Below are the code and all the weights of a small trained network. Each question names an input and a target symbol and asks about switching units off, where a switched-off unit gives its printed mean instead of its output.

import numpy as np


def w(rows, s, z=0):
    codes = np.array(rows[::2]) - 128.0
    scale = np.full(codes.shape[1], s)
    scale[-1] = z or s
    return codes * scale


def norm(h):
    return h / np.sqrt((h * h).mean(-1, keepdims=True) + 1e-5)


def f(y):
    return np.maximum(y, 0)


def softmax(a):
    e = np.exp(a - a.max(-1, keepdims=True))
    return e / e.sum(-1, keepdims=True)


def log_softmax(a):
    a = a - a.max(-1, keepdims=True)
    return a - np.log(np.exp(a).sum(-1, keepdims=True))


def net(x, mask):
    ids = ['αβδηλμξ'.index(c) for c in x.split()]
    T = len(ids)
    res = E[ids] + P[:T]
    u = 0
    for l in range(2):
        q, k, v = (norm(res) @ M[l].T for M in (Q, K, V))
        z = softmax(np.where(np.tri(T) > 0, q @ k.T / 3**0.5, -1e9)) @ v
        res = res + np.where(mask[u], z, O[l][:, -1]) @ O[l][:, :-1]
        u += 1
        y = f(norm(res) @ A[l][:, :-1].T + A[l][:, -1])
        res = res + np.where(mask[u : u + 12], y, B[l][:, -1]) @ B[l][:, :-1]
        u += 12
    return log_softmax(norm(res)[-1] @ U[:, :-1].T + U[:, -1])


Q, K, V, O, A, B = {}, {}, {}, {}, {}, {}
E = w([
[109,230,12,131],'α',
[127,157,165,91],'β',
[182,24,99,206],'δ',
[133,114,111,115],'η',
[137,128,73,4],'λ',
[168,109,138,204],'μ',
[119,41,119,114],'ξ',
],0.016)
P = w([
[199,149,103,173],'0',
[1,110,200,96],'1',
[131,153,195,252],'2',
[48,209,172,70],'3',
[29,107,168,84],'4',
[132,155,229,211],'5',
],0.0061)
Q[0] = w([
[64,139,200,209],'L0H1',
[150,117,142,255],'L0H1',
[77,195,91,174],'L0H1',
],0.007)
K[0] = w([
[84,122,25,136],'L0H1',
[82,98,94,254],'L0H1',
[225,106,235,251],'L0H1',
],0.0079)
V[0] = w([
[120,141,98,16],'L0H1',
[255,74,189,131],'L0H1',
[150,253,153,201],'L0H1',
],0.0068)
O[0] = w([
[174,242,12,38,47],'L0H1',
[200,51,253,28,246],'L0H1',
[184,198,58,237,114],'L0H1',
],0.0055,0.0011)
A[0] = w([
[37,227,199,130,68],'L0N1',
[63,128,124,201,2],'L0N2',
[125,148,67,255,31],'L0N3',
[101,200,116,156,40],'L0N4',
[130,73,86,145,164],'L0N5',
[44,111,173,101,127],'L0N6',
[205,140,23,65,115],'L0N7',
[121,160,189,160,66],'L0N8',
[67,54,111,153,69],'L0N9',
[96,88,159,193,40],'L0N10',
[89,160,90,176,78],'L0N11',
[151,108,179,199,105],'L0N12',
],0.0092,0.0043)
B[0] = w([
[58,105,173,203,249],'L0N1',
[121,121,151,85,157],'L0N2',
[103,124,175,113,241],'L0N3',
[76,85,140,147,193],'L0N4',
[99,156,196,161,214],'L0N5',
[97,144,152,254,220],'L0N6',
[51,175,107,150,238],'L0N7',
[59,107,133,86,171],'L0N8',
[156,174,179,194,200],'L0N9',
[96,167,114,87,204],'L0N10',
[101,104,192,127,193],'L0N11',
[22,86,115,106,252],'L0N12',
],0.0084,0.0036)
Q[1] = w([
[181,99,128,23],'L1H1',
[143,138,97,44],'L1H1',
[9,90,116,103],'L1H1',
],0.013)
K[1] = w([
[16,99,98,255],'L1H1',
[46,123,180,136],'L1H1',
[187,140,95,24],'L1H1',
],0.0093)
V[1] = w([
[31,47,38,227],'L1H1',
[255,222,79,197],'L1H1',
[106,231,75,210],'L1H1',
],0.009)
O[1] = w([
[161,56,99,253,14],'L1H1',
[43,122,167,145,6],'L1H1',
[39,106,91,164,119],'L1H1',
],0.011,0.0025)
A[1] = w([
[183,151,190,117,142],'L1N1',
[168,137,81,79,138],'L1N2',
[97,98,181,129,108],'L1N3',
[132,140,146,117,1],'L1N4',
[81,77,106,107,161],'L1N5',
[254,111,66,80,212],'L1N6',
[118,186,97,173,56],'L1N7',
[79,113,90,33,179],'L1N8',
[76,94,146,179,170],'L1N9',
[126,98,88,88,147],'L1N10',
[128,191,152,123,145],'L1N11',
[127,217,160,185,247],'L1N12',
],0.013,0.0048)
B[1] = w([
[114,36,84,78,188],'L1N1',
[147,123,72,151,161],'L1N2',
[211,177,180,96,188],'L1N3',
[165,96,117,152,128],'L1N4',
[129,195,96,183,184],'L1N5',
[103,164,52,74,189],'L1N6',
[172,110,155,107,150],'L1N7',
[187,225,156,182,221],'L1N8',
[173,164,149,153,253],'L1N9',
[167,255,137,148,146],'L1N10',
[87,116,167,86,180],'L1N11',
[183,65,156,74,245],'L1N12',
],0.0095,0.0078)
U = w([
[32,81,109,254,86],'α',
[28,148,196,78,119],'β',
[169,61,141,155,252],'δ',
[131,139,162,39,46],'η',
[138,192,123,115,230],'λ',
[182,62,132,191,79],'μ',
[152,25,89,45,119],'ξ',
],0.0098,0.0033)

Each question gives the input, a string of symbols that net reads in full, and the target symbol t.
The units are the heads (3 rows each of Q, K, V and O) and the neurons (one row each of A and B). Each row of codes is followed by its name. A weight is (code - 128) times the scale printed after its matrix; where a second scale follows, it is the last column's (O, A, B and U).
mask holds one flag per unit, layer by layer, with each layer's heads first. A switched-off unit (its flag False) gives its mean, the last column of its rows in O or B, instead of its output. The means were averaged over made-up inputs and are rounded, as every weight is.
A unit's drop is (log p(t) with every unit on - log p(t) with that unit switched off) / (log p(t) with every unit on - log p(t) with every unit switched off).
The circuit of an input: a set's keep is (log p(t) with only the set's units on - log p(t) with every unit switched off) / (log p(t) with every unit on - log p(t) with every unit switched off). Starting from the 12 units with the biggest drops (on a tie, the unit counted first), units are removed one at a time, each time the one whose removal leaves the highest keep (on an exact tie, the one counted first), for as long as the keep stays at least 0.8.
units of the circuit, in order: the units of the circuit, biggest drop first
most important unit: the unit with the biggest drop
top k neurons: the k neurons with the biggest drops, biggest first
top k neurons in layer l: the k neurons of layer l with the biggest drops, biggest first
drop of u: that unit's drop, to one decimal
input α β β δ, target α: units of the circuit, in order	[L1H1]
input δ β α η, target δ: units of the circuit, in order	[L1H1, L0N1, L0H1, L1N12]
input η α α δ, target η: top 3 neurons in layer 0	[L0N1, L0N12, L0N6]
input λ α α ξ, target λ: units of the circuit, in order	[L0H1, L1N8]
input μ η μ η α, target μ: units of the circuit, in order	[L1H1, L0H1]
input δ β α α β β, target δ: units of the circuit, in order	[L1H1, L1N12]
input β μ α α, target β: units of the circuit, in order	[L0H1, L1H1, L0N1]
input λ β α, target β: units of the circuit, in order	[L0N11, L1N11, L1N8]
input ξ ξ β δ, target ξ: units of the circuit, in order	[L1H1, L0H1, L1N6, L1N8]
input β β μ, target β: units of the circuit, in order	[L1H1, L0H1, L0N12]
input β η ξ, target β: units of the circuit, in order	[L1H1, L0H1]
input μ δ δ β β, target μ: units of the circuit, in order	[L1H1, L0N1]
input β ξ δ, target β: units of the circuit, in order	[L1H1, L0H1, L0N12]
input ξ δ α η ξ, target ξ: most important unit	L0H1
input λ λ β δ, target λ: top 2 neurons	[L0N12, L0N7]
input η α ξ, target η: top 4 neurons	[L0N1, L0N12, L0N6, L0N9]
input ξ η δ β μ, target ξ: top 2 neurons	[L0N1, L1N1]
input α δ δ μ δ δ, target α: top 3 neurons in layer 0	[L0N12, L0N10, L0N5]
input ξ α μ α δ, target ξ: top 2 neurons in layer 0	[L0N1, L0N12]
input δ λ δ η α, target δ: most important unit	L0H1
input α α α, target α: drop of L1H1	1.5
input α η α ξ, target α: drop of L1H1	1.0
input μ δ α μ μ ξ, target μ: drop of L1N10	0.0
